Below is a small trained network, with its code and all its weights. Each question gives an input and a target symbol and asks what happens when units are switched off, that is, made to give their printed mean instead of their output.

import numpy as np


def w(rows, s, z=0):
    codes = np.array(rows[::2]) - 128.0
    scale = np.full(codes.shape[1], s)
    scale[-1] = z or s
    return codes * scale


def f(y):
    return y / 2 * (1 + np.tanh(0.7978845608 * (y + 0.044715 * y**3)))


def softmax(a):
    e = np.exp(a - a.max(-1, keepdims=True))
    return e / e.sum(-1, keepdims=True)


def log_softmax(a):
    a = a - a.max(-1, keepdims=True)
    return a - np.log(np.exp(a).sum(-1, keepdims=True))


def net(x, mask):
    ids = ['ΓΘΠΣαδεζητψ'.index(c) for c in x.split()]
    T = len(ids)
    res = E[ids] + P[:T]
    u = 0
    for l in range(3):
        q, k, v = (res @ M[l].T for M in (Q, K, V))
        z = softmax(np.where(np.tri(T) > 0, q @ k.T / 4**0.5, -1e9)) @ v
        res = res + np.where(mask[u], z, O[l][:, -1]) @ O[l][:, :-1]
        u += 1
        y = f(res @ A[l][:, :-1].T + A[l][:, -1])
        res = res + np.where(mask[u : u + 4], y, B[l][:, -1]) @ B[l][:, :-1]
        u += 4
    return log_softmax(res[-1] @ U[:, :-1].T + U[:, -1])


Q, K, V, O, A, B = {}, {}, {}, {}, {}, {}
E = w([
[186,153,178,74,154,79,117],'Γ',
[144,163,112,210,194,68,210],'Θ',
[192,101,204,148,154,97,137],'Π',
[117,94,68,78,57,129,163],'Σ',
[170,97,133,143,85,77,141],'α',
[94,139,115,67,56,24,112],'δ',
[55,172,69,130,183,203,102],'ε',
[100,136,248,100,148,120,77],'ζ',
[139,86,136,25,172,129,187],'η',
[91,20,200,128,199,124,108],'τ',
[134,126,222,75,88,204,195],'ψ',
],0.016)
P = w([
[120,218,17,125,86,184,41],'0',
[122,177,73,139,119,137,83],'1',
[108,143,113,149,133,113,115],'2',
[86,115,151,162,140,80,152],'3',
[60,92,191,169,144,55,178],'4',
[46,74,218,172,134,34,205],'5',
[28,39,254,196,119,18,230],'6',
],0.0061)
Q[0] = w([
[109,10,219,89,220,170,188],'L0H0',
[170,183,33,228,186,79,205],'L0H0',
[106,126,110,83,195,135,102],'L0H0',
[43,216,180,206,80,17,129],'L0H0',
],0.012)
K[0] = w([
[137,116,216,31,218,151,225],'L0H0',
[207,235,86,217,150,90,36],'L0H0',
[125,130,121,105,196,215,107],'L0H0',
[11,122,167,180,141,36,166],'L0H0',
],0.012)
V[0] = w([
[113,109,136,123,121,137,148],'L0H0',
[140,204,223,138,190,53,254],'L0H0',
[138,253,130,189,172,16,95],'L0H0',
[143,182,136,103,140,137,135],'L0H0',
],0.005)
O[0] = w([
[135,129,124,145,151,138,123,148],'L0H0',
[68,106,62,102,42,233,55,252],'L0H0',
[43,89,118,52,3,162,98,117],'L0H0',
[135,163,122,114,110,118,126,130],'L0H0',
],0.0052,0.0036)
A[0] = w([
[114,60,37,58,120,152,194,131],'L0N0',
[110,55,152,48,135,155,166,168],'L0N1',
[135,7,32,89,190,171,16,95],'L0N2',
[234,130,172,109,135,135,63,1],'L0N3',
],0.011,0.0041)
B[0] = w([
[114,81,110,115,222,155,114,213],'L0N0',
[154,145,165,145,124,84,180,254],'L0N1',
[149,246,125,136,127,130,120,159],'L0N2',
[94,109,121,192,94,189,106,131],'L0N3',
],0.012,0.0055)
Q[1] = w([
[174,145,153,87,229,230,162],'L1H0',
[158,154,251,136,120,99,83],'L1H0',
[101,209,115,199,154,176,101],'L1H0',
[211,189,161,168,134,127,139],'L1H0',
],0.023)
K[1] = w([
[233,197,165,43,182,238,116],'L1H0',
[91,188,210,143,142,82,250],'L1H0',
[96,230,135,167,114,196,149],'L1H0',
[152,199,185,74,75,82,176],'L1H0',
],0.019)
V[1] = w([
[100,159,140,115,145,88,184],'L1H0',
[118,153,116,25,208,100,162],'L1H0',
[171,164,46,50,153,174,53],'L1H0',
[166,68,200,65,98,253,223],'L1H0',
],0.0073)
O[1] = w([
[103,136,99,168,107,138,124,213],'L1H0',
[99,120,101,224,51,147,144,254],'L1H0',
[128,79,177,154,91,153,151,54],'L1H0',
[141,255,131,117,88,144,97,163],'L1H0',
],0.0092,0.0056)
A[1] = w([
[200,115,114,68,192,181,94,1],'L1N0',
[143,62,183,159,117,90,121,76],'L1N1',
[168,141,178,126,83,60,170,139],'L1N2',
[156,148,4,128,144,169,109,74],'L1N3',
],0.018,0.0066)
B[1] = w([
[117,154,155,5,197,142,187,126],'L1N0',
[137,187,83,129,136,58,118,182],'L1N1',
[125,74,128,153,157,169,48,254],'L1N2',
[125,237,72,46,120,20,110,164],'L1N3',
],0.011,0.0079)
Q[2] = w([
[154,67,239,177,109,58,169],'L2H0',
[98,193,110,210,170,176,158],'L2H0',
[64,30,79,102,219,118,5],'L2H0',
[83,66,64,123,97,141,166],'L2H0',
],0.015)
K[2] = w([
[131,107,199,146,119,117,156],'L2H0',
[158,160,116,146,144,180,189],'L2H0',
[6,142,130,150,193,130,91],'L2H0',
[105,125,127,104,108,99,187],'L2H0',
],0.022)
V[2] = w([
[96,155,2,126,198,170,100],'L2H0',
[253,105,4,195,248,244,90],'L2H0',
[179,49,16,99,82,195,133],'L2H0',
[236,137,74,117,127,64,111],'L2H0',
],0.0089)
O[2] = w([
[185,185,203,163,99,78,254,253],'L2H0',
[50,185,180,38,59,33,179,125],'L2H0',
[87,130,222,147,150,72,67,9],'L2H0',
[40,117,175,117,98,163,143,103],'L2H0',
],0.0077,0.0068)
A[2] = w([
[127,18,203,71,82,149,114,52],'L2N0',
[134,92,207,78,168,71,108,72],'L2N1',
[104,68,140,183,157,105,141,1],'L2N2',
[133,6,208,142,141,145,223,58],'L2N3',
],0.016,0.0032)
B[2] = w([
[23,128,88,34,21,203,183,160],'L2N0',
[246,46,112,80,58,62,105,166],'L2N1',
[38,163,194,21,133,94,44,253],'L2N2',
[134,97,215,155,128,218,122,203],'L2N3',
],0.012,0.0046)
U = w([
[20,127,78,105,99,214,138,83],'Γ',
[57,75,185,122,148,207,169,143],'Θ',
[101,121,116,43,157,183,157,100],'Π',
[87,124,124,104,129,156,129,93],'Σ',
[73,97,114,110,80,141,135,87],'α',
[31,114,136,95,167,124,92,129],'δ',
[157,114,170,138,125,109,107,97],'ε',
[107,98,71,135,165,209,89,191],'ζ',
[42,123,107,228,29,150,85,82],'η',
[23,107,52,106,194,107,246,254],'τ',
[121,253,143,67,102,192,83,84],'ψ',
],0.0045,0.0068)

Each question gives the input, a string of symbols that net reads in full, and the target symbol t.
The units are the heads (4 rows each of Q, K, V and O) and the neurons (one row each of A and B). Each row of codes is followed by its name. A weight is (code - 128) times the scale printed after its matrix; where a second scale follows, it is the last column's (O, A, B and U).
mask holds one flag per unit, layer by layer, with each layer's heads first. A switched-off unit (its flag False) gives its mean, the last column of its rows in O or B, instead of its output. The means were averaged over made-up inputs and are rounded, as every weight is.
A unit's drop is (log p(t) with every unit on - log p(t) with that unit switched off) / (log p(t) with every unit on - log p(t) with every unit switched off).
The circuit of an input: a set's keep is (log p(t) with only the set's units on - log p(t) with every unit switched off) / (log p(t) with every unit on - log p(t) with every unit switched off). Starting from the 12 units with the biggest drops (on a tie, the unit counted first), units are removed one at a time, each time the one whose removal leaves the highest keep (on an exact tie, the one counted first), for as long as the keep stays at least 0.8.
units of the circuit, in order: the units of the circuit, biggest drop first
most important unit: the unit with the biggest drop
top k neurons: the k neurons with the biggest drops, biggest first
k most important neurons of layer l: the k neurons of layer l with the biggest drops, biggest first
input η δ τ α ε Π, target ε: top 3 neurons : (L2N1; L0N0; L0N1)
input Θ ζ Θ, target Θ: top 2 neurons : (L2N3; L1N3)
input η Γ α Σ δ Γ η, target Θ: units of the circuit, in order : (L2N3)
input η ε δ ζ Γ Σ Σ, target Θ: units of the circuit, in order : (L0N0; L2N3; L2H0)
input Σ η ζ ζ, target η: top 2 neurons : (L0N1; L0N2)
input ζ τ ψ ψ ζ τ Γ, target τ: top 3 neurons : (L0N2; L0N1; L1N2)
input Π ζ ψ Σ δ Π, target δ: 3 most important neurons of layer 0 : (L0N0; L0N2; L0N1)
input ζ ψ ζ ζ Π, target ζ: units of the circuit, in order : (L2H0; L1N2)
input ε ε δ Γ, target ε: top 2 neurons : (L1N1; L0N1)
input ζ ε δ, target δ: top 3 neurons : (L2N2; L1N1; L1N3)
input τ η Σ Π, target η: top 2 neurons : (L0N1; L1N1)
input η ψ δ Γ, target ψ: top 4 neurons : (L0N0; L0N1; L1N2; L0N3)
input ψ ψ ζ ε ε Γ, target ε: units of the circuit, in order : (L1N2; L2H0; L2N1)
input α ζ ζ ε ε, target Θ: most important unit : L1H0
input τ ψ Σ τ α, target τ: top 2 neurons : (L0N2; L1N2)
input Σ η α ε τ Π, target τ: top 2 neurons : (L0N1; L0N2)
input α ε Π, target ε: top 3 neurons : (L2N1; L0N1; L1N0)
input η Γ Π ε ψ δ, target δ: units of the circuit, in order : (L1H0; L2N2; L2H0)
input ε δ Π α, target δ: top 4 neurons : (L2N2; L0N0; L0N2; L1N2)
input ψ ζ Γ, target ψ: 2 most important neurons of layer 0 : (L0N3; L0N1)
input τ α ζ Σ δ Σ, target Θ: most important unit : L2N3
input δ δ Γ, target δ: top 2 neurons : (L2N2; L1N1)
input τ ε α ζ η ζ ε, target Θ: units of the circuit, in order : (L1H0; L2N3)
input ζ η ζ α, target ζ: units of the circuit, in order : (L2H0; L1N2)
input ψ ζ η ψ, target ψ: 2 most important neurons of layer 0 : (L0N0; L0N1)
